<22>: [104 104  73 104]
<12>: [108 108 105 104]
<103>: [136 108 137 137]
<137>: [108 108 106 137]
rest: [104 104  73]
[104]
step +1: [108 108 106]
[109 109 107]
rest: [136 108 137]
[137]
step +1: [136]
[137]
count <22>: [104]
3
count <103>: [137]
2
rest: [108 108 106]
[137]

<30>: [146 157 148 167  93  86 167 145 127 137 118 128 154  90 154 160 103 105
 151  97]
<42>: [143 152 143 168  93  86 165 146 127 141 118 127 154 142 154 160 102 105
 148 103]
<38>: [143 122 156 120  93  86 178 139 127 143 118 146 154 126 161 160 162 114
 125  72]
<150>: [121 122 128 120  93  86 178 139 127 143 118 146 154 126 161 160 162 114
 125  94]
<121>: [121 122 156 120  93  86 178 139 127 143 118 146 154 126 161 160 162 114
 125  72]
<110>: [143 152 143 168 146  86 165 146 127 141 118 127 146  89 154 160 162  96
 154  73]
count <110>: [143]
2
[121 122 156 120  93  86 178 139 127 143 118 146 154 126 161 160 162 114
 125  72]
<121>
step -1: [120]
[119]
count <110>: [127]
2
step -1: [154]
[153]

<114>: [117 122 126 117 130 117 151 129 117 136 147 137 151 127 145 132 127 126
 129 128 133 125 151]
<84>: [114 135 132 139 118 129 131 124 124 121 113 124 108 126 131 106 127 129
 128 122 125 134 129]
<142>: [114 135 127 139 126 131 131 124 124 129 113 124 108 126 131 106 164 122
 128 135 120 123 129]
<157>: [114 135 127 131 126 131 131 124 131 121 113 124 108 126 131 106 129 129
 128 131 125 134 129]
<17>: [135 124 131 143 125 126 126 126 113 138 119 127 145 127 129 142  95 131
 137 134 137 119 128]
<55>: [136 124 126 114 128 122 128 125 182 120 113 124 108 127 132 145 147 175
 118 124 132 138 132]
count <55>: [128]
2
count <157>: [131]
6
rest: [126 131 106 164]
[122 128 135 120 123 129]
count <114>: [117]
4
rest: [124 131 121]
[113 124 108 126 131 106 129 129 128 131 125 134 129]
back: [147 145 132 127 108 124 113]
<55>

<97>: [169 166 171 106 123 135 154]
<108>: [168 151 189  76 152 141  89]
<16>: [168 177 171  87 133 152  77]
<123>: [159 135 158 106 123 135 155]
<109>: [156 135 157 104 129 139 157]
<32>: [169 166 171  61 148 135  56]
back: [123 106 158 135 159]
<123>
rest: [158 106]
[123 135 155]
rest: [157 104]
[129 139 157]
step -1: [123]
[122]
step -1: [168 151]
[167 150]

<179>: [128 125 122 132 132]
<45>: [128  95  76 162 151]
<112>: [128 152 167 104 112]
<116>: [127 141 151 113 118]
<63>: [127  95  76 162 151]
<198>: [128 135 141 121 123]
<44>: [127 153 169 102 109]
<203>: [128 106  89 151 144]
<119>: [127 166 189  89 103]
<155>: [127 101  83 155 147]
<174>: [127 141 151 113 126]
step +1: [122]
[123]
rest: [127  95]
[ 76 162 151]

<129>: [111 153 133 116 160 125 104 117 117 118 134 147 105 142 141  99 113 102
 121 157  94 131  82 131 139  97 112 150 116 113 159 103 108 108 124 157
 134 127]
<60>: [122 123 130 123 136 140 120 147 120 113 129 151 126 125 138 117 110 123
 133 145 121 127  99 117 132 123 124 143 113 136 142 118 110 123 122 144
 115 145]
<24>: [107 164 130 123 136 140 120 147 120 113 129 151 126 125 138 117 110 123
 133 145 121 127  99 117 132 123 124 143 113 136 142  84 110 123 122 144
 115 145]
<120>: [108 153 134 118 173 139  87 124 112 108 146 156  97 126 150  81  97  92
 120 157  93 131  58 105 127  90  85 171  95 133 179  90  98 100 107 161
 121 139]
rest: [157  93 131]
[ 58 105 127  90  85 171  95 133 179  90  98 100 107 161 121 139]
back: [161 107]
<120>
rest: [139  87]
[124 112 108 146 156  97 126 150  81  97  92 120 157  93 131  58 105 127
  90  85 171  95 133 179  90  98 100 107 161 121 139]

<81>: [119 137  68 111 117 129 128 129 123 128 133 116 117 119 141 142 141]
<51>: [119 137  68 111 117 128 112 129 123 128 133 116 117 139 143 142 141]
<3>: [120 133 161 150 142 110 120 144 121 142 129 135 136 122 142 142 141]
count <3>: [142]
4
rest: [142 142]
[141]
count <81>: [141]
2
step -1: [142]
[141]
rest: [121 142 129 135]
[136 122 142 142 141]
back: [139 117 116 133 128]
<51>

<161>: [136 116  69 173 166  74 125]
<73>: [134 119  99 126 167  93 115]
<105>: [109 118  75 117 168  98 122]
<144>: [132 116  68 162 172  74 122]
<100>: [116 162 132 172  68 127 151]
<122>: [148 148 148 166 148 148 123]
<160>: [115 128  94 179 111 124 150]
back: [172 162  68 116 132]
<144>
count <122>: [148]
5
back: [ 68 172 132]
<100>

<52>: [133 111 138 147 132 182 135 138 146 132]
<78>: [123 110 127 107 177 120 122 102 181 178]
<21>: [119 107 124 178 144 136 169 171 121 101]
<89>: [107  92 129  79 170 131 147 180 124 166]
step +1: [110 127 107 177]
[111 128 108 178]
step -1: [107  92 129  79]
[106  91 128  78]
step +1: [132 182 135 138]
[133 183 136 139]
step -1: [123 110 127]
[122 109 126]
count <52>: [132]
2
step +1: [121]
[122]
step +1: [135 138 146]
[136 139 147]

<133>: [113 115 109 121 143 120 132 119 140 115 114  99 147 137 136 143 124]
<67>: [105 147 118 102 102 154  91 104  72 114 147 124 131 136 104 138 112]
<196>: [109 148 117 106  98 153  93 100  70 117 142 129 132 133 106 138 115]
<37>: [110 124 135 123 146 146 129 103 144  96 124 114 131 137 112 155 133]
<189>: [109 124 144 123 151 157 124  98 143  89 130 117 129 135 102 160 138]
<193>: [115 114 114 120 140 113 133 122 114 119 111  93 150 137 141 139 121]
<65>: [110 125 143 122 149 154 127  99 144  91 129 116 128 136 103 160 137]
<118>: [116 107  80 118 135  93 138 134 137 135 101  82 162 137 163 129 108]
<35>: [126 152 120 120  85 154  99  85  69 116 130 144 140 124 110 147 119]
<127>: [114 117 118 120 145 130 131 116 142 108 119 103 142 136 128 146 127]
<163>: [111 125 139 123 147 150 127 102 144  93 127 115 131 136 106 156 136]
<199>: [105 147 118 104 101 152  89 105  70 118 148 127 132 134 103 138 112]
count <163>: [102]
1
count <193>: [137]
1

<59>: [132 128 134 123 144 131 124 138]
<19>: [134 133 123 120 117 122 148 129]
<151>: [124 130 122 126 130 125 140 126]
<47>: [134 127 113 139 121 117 130 127]
<178>: [130 111 115 104 107 137 143 143]
<6>: [136 144 127 115 111 138 121 122]
<177>: [130 133 115 104 107 137 143 143]
<58>: [129 128 127 121 101 162 109 117]
count <151>: [126]
2
back: [127 130 117 121 139]
<47>

<79>: [201  93 122 127 120 153 167 138 147 143 158]
<149>: [169 145 128 105 125  89 118 130 134 126 157]
<153>: [166 146 116 116 174 116 124 127 117 163 187]
<87>: [163  67 110 138 133 133 133 120  67 162 166]
<107>: [ 79 143 110 139 156 124  98 124 149 112 120]
<34>: [182  87 137 129 165 136 105 130 127 163 199]
<50>: [ 79 143 110 139 156 124  98 124 149 112 110]
<68>: [154 156 138 101 147  98 126 119  68 145 134]
step -1: [143]
[142]
rest: [137 129 165 136 105]
[130 127 163 199]
count <87>: [133]
3

<10>: [142 142 136 142 142 138]
<88>: [162 126 194 142  99 144]
<135>: [126 162 194 153 142  95]
<117>: [138 147 146 139 134 134]
<139>: [118 130 123 101 104 105]
back: [194 162 126]
<135>
count <10>: [143]
0

<8>: [131  82 126 128 127  73]
<74>: [102 150 117 127 128 117]
<53>: [121 121 121 127 121 127]
<15>: [115 180 121 127 127 115]
<146>: [115 180 129 127 129 195]
<75>: [147  98 130 129 128 122]
<168>: [102 150 117 127 128 101]
<148>: [113 134 119 128 129  96]
<57>: [140 143 128 128 128 128]
count <53>: [121]
4
step +1: [121 127]
[122 128]
count <53>: [127]
2

<48>: [126 109 124 155 127 137 133 170  96  78 122 133  93 140 164  69 175 163
  88]
<5>: [107 129  64 155 137 104  65  98 118 122 110 106 107 140 117  61 150 154
 100]
<66>: [107 129 127 124 137 170 155 133 118 122 141 106 107 140 117  61 150 154
 100]
[107 129  64 155 137 104  65  98 118 122 110 106 107 140 117  61 150 154
 100]
<5>
step +1: [164  69]
[165  70]
back: [170 133 137 127 155 124]
<48>
step -1: [110 106]
[109 105]
rest: [155 127 137 133]
[170  96  78 122 133  93 140 164  69 175 163  88]

<101>: [117 126 119 124 128 129 155 121 127 138 129 122  63 130 136 122 127 106
 115 154 127 134]
<92>: [118 126 125 122 133 130 124 134 129 141 126 134 126 136 131 117 126 124
 127 132 137 122]
<169>: [117 126 119 124 121 155 129 127 128 138 136 122 130 129  63 122 127 106
 124 162 128 134]
<39>: [117 126 119 124 135 129 155 121 127 138 129 122  63 130 136 122 127 106
 115 154 127 106]
<49>: [114 129 131 125 130 129 123 132 126 136 125 136 126 120 136 129 127 139
 118 134 134 130]
<90>: [118 126 125 122 133 130 124 134 129 141 126 134 126 136 131 117 120 128
 128 118 130 131]
<99>: [176 129 113 125 126 125 144 125 130 167 130 119 130 128 109 135 128 159
 146 153 124  97]
<23>: [ 99 131 106 159 131 129 160 124 129 124 127 131 144 135 135 136 131 159
 133 109 131 153]
back: [136 130  63 122 129 138 127 121 155 129 128]
<101>
step -1: [126]
[125]
count <23>: [130]
0

<69>: [117 115 133 128  55 134 116 123 122]
<31>: [145 113 130 115 128 101 120 129 167]
<143>: [126  98 149  87 119 128  80 115 140]
<138>: [116 147 104 124 150 140 132 104 121]
<20>: [108 162 133 155 152  90 112 127  55]
back: [134  55 128 133]
<69>
count <138>: [104]
2
back: [115 130 113]
<31>
count <69>: [115]
1
back: [128 115 130 113 145]
<31>

<54>: [128 150  85 141 134]
<104>: [131 122 126 113 124]
<86>: [117 143 130 142 137]
<72>: [119 113 128 118 125]
<164>: [116 145 154 108 170]
<141>: [142  69  98 146 110]
<111>: [136 123 129 146 139]
<173>: [130 140 135 135 144]
<9>: [137 123 129 124 109]
rest: [137 123 129]
[124 109]
step +1: [116 145 154]
[117 146 155]
step -1: [150]
[149]

